((817, 81, 227, 858, 777, 68, 437, 365, 36, 824, 358), (729, 96, 534, 585, 569, 688, 359, 320, 385, 596, 882), (63, 451, 230, 471, 857, 176, 546, 401, 723, 981, 407))
The entry just right of 451 -> 230
The entry just right of the smallest entry -> 824
The largest entry: 981
The minimum: 36
Report the median entry.
Answer: 451
Report the entry just left of the smallest entry.
Answer: 365
Report the entry just right of 176.
Answer: 546
